Below are the code and all the weights of a small trained network. Each question names an input and a class and asks about switching units off, where a switched-off unit gives its printed mean instead of its output.

import numpy as np


def w(rows, s, z=0):
    codes = np.array(rows[::2]) - 128.0
    scale = np.full(codes.shape[1], s)
    scale[-1] = z or s
    return codes * scale


def norm(h):
    return h / np.sqrt((h * h).mean(-1, keepdims=True) + 1e-5)


def f(y):
    return np.maximum(y, 0)


def log_softmax(a):
    a = a - a.max(-1, keepdims=True)
    return a - np.log(np.exp(a).sum(-1, keepdims=True))


def net(x, mask):
    res = np.array(x, float).reshape(1, 4) / 4 @ E
    u = 0
    for l in range(3):
        y = f(norm(res) @ A[l][:, :-1].T + A[l][:, -1])
        res = res + np.where(mask[u : u + 5], y, B[l][:, -1]) @ B[l][:, :-1]
        u += 5
    return log_softmax(norm(res)[-1] @ U[:, :-1].T + U[:, -1])


A, B = {}, {}
E = w([
[58,191,132,111,59,24,94,56,172],'x0',
[114,137,123,133,133,131,141,135,128],'x1',
[137,110,254,127,157,119,139,118,203],'x2',
[93,157,120,128,143,130,154,146,125],'x3',
],0.0086)
A[0] = w([
[140,95,151,119,139,118,163,129,121,130],'L0N1',
[87,145,203,111,113,90,116,81,144,3],'L0N2',
[144,124,181,152,162,176,143,139,145,45],'L0N3',
[119,140,248,128,158,137,131,128,163,172],'L0N4',
[88,142,142,134,82,85,130,96,150,42],'L0N5',
],0.016,0.002)
B[0] = w([
[114,123,124,124,158,146,119,127,101,160],'L0N1',
[150,205,46,159,122,129,117,210,219,228],'L0N2',
[126,126,143,132,111,165,119,104,27,196],'L0N3',
[127,46,187,91,103,50,251,165,132,247],'L0N4',
[118,165,255,176,153,136,79,115,190,215],'L0N5',
],0.01,0.014)
A[1] = w([
[103,209,89,181,165,253,26,117,126,174],'L1N1',
[140,161,99,153,206,184,34,87,165,6],'L1N2',
[38,220,123,148,95,145,4,32,153,21],'L1N3',
[110,165,178,145,93,169,45,98,53,160],'L1N4',
[44,157,122,113,43,48,83,27,139,82],'L1N5',
],0.014,0.0013)
B[1] = w([
[143,137,89,47,110,45,96,47,63,246],'L1N1',
[67,137,41,129,99,138,177,125,26,175],'L1N2',
[161,120,192,102,121,246,135,143,15,248],'L1N3',
[132,152,79,76,116,118,109,136,141,186],'L1N4',
[86,203,182,182,97,129,120,150,140,205],'L1N5',
],0.012,0.011)
A[2] = w([
[71,100,67,103,148,90,186,145,132,109],'L2N1',
[167,61,86,66,167,66,103,56,138,113],'L2N2',
[128,47,140,137,165,190,164,127,97,36],'L2N3',
[159,33,157,135,157,160,162,146,134,77],'L2N4',
[106,163,167,198,146,112,99,112,249,247],'L2N5',
],0.02,0.0014)
B[2] = w([
[176,107,98,103,142,172,82,94,112,198],'L2N1',
[182,82,106,110,152,179,147,164,203,231],'L2N2',
[135,89,119,134,144,38,169,85,164,210],'L2N3',
[65,184,104,193,156,124,66,58,107,220],'L2N4',
[90,101,132,149,99,137,136,254,196,251],'L2N5',
],0.019,0.012)
U = w([
[187,71,57,56,158,175,118,125,136,254],'0',
[96,201,158,84,85,172,94,109,5,158],'1',
[77,93,125,163,178,52,138,29,96,55],'2',
[63,131,165,156,106,106,139,222,195,127],'3',
],0.013,0.00044)

Each question gives the input, the list of numbers given to net, and the class t.
The units are the neurons (one row each of A and B). Each row of codes is followed by its name. A weight is (code - 128) times the scale printed after its matrix; where a second scale follows, it is the last column's (A, B and U).
mask holds one flag per neuron, layer by layer. A switched-off neuron (its flag False) gives its mean, the last column of its row in B, instead of its output. The means were averaged over made-up inputs and are rounded, as every weight is.
A unit's drop is (log p(t) with every unit on - log p(t) with that unit switched off) / (log p(t) with every unit on - log p(t) with every unit switched off).
unit that matters most: the unit with the biggest drop
k most important neurons: the k neurons with the biggest drops, biggest first
top k neurons in layer l: the k neurons of layer l with the biggest drops, biggest first
drop when u is switched off: that unit's drop, to one decimal
input [-7,-4,1,-6], class 2: unit that matters most => L0N2
input [0,3,4,5], class 2: 2 most important neurons => L0N4, L2N5
input [0,-4,4,-8], class 2: top 2 neurons in layer 0 => L0N4, L0N5
input [-7,-2,1,1], class 2: 2 most important neurons => L0N2, L1N1
input [4,1,0,8], class 1: 2 most important neurons => L0N4, L1N3
input [-1,4,-5,-5], class 0: 2 most important neurons => L0N5, L0N4
input [0,-1,-1,3], class 0: 2 most important neurons => L0N5, L0N4
input [6,3,-7,4], class 1: drop when L0N4 is switched off => 1.3
input [-5,-3,-2,7], class 0: drop when L0N4 is switched off => 3.8
input [-4,6,0,7], class 0: drop when L0N3 is switched off => 0.0
input [-2,8,-7,7], class 0: top 2 neurons in layer 0 => L0N4, L0N5
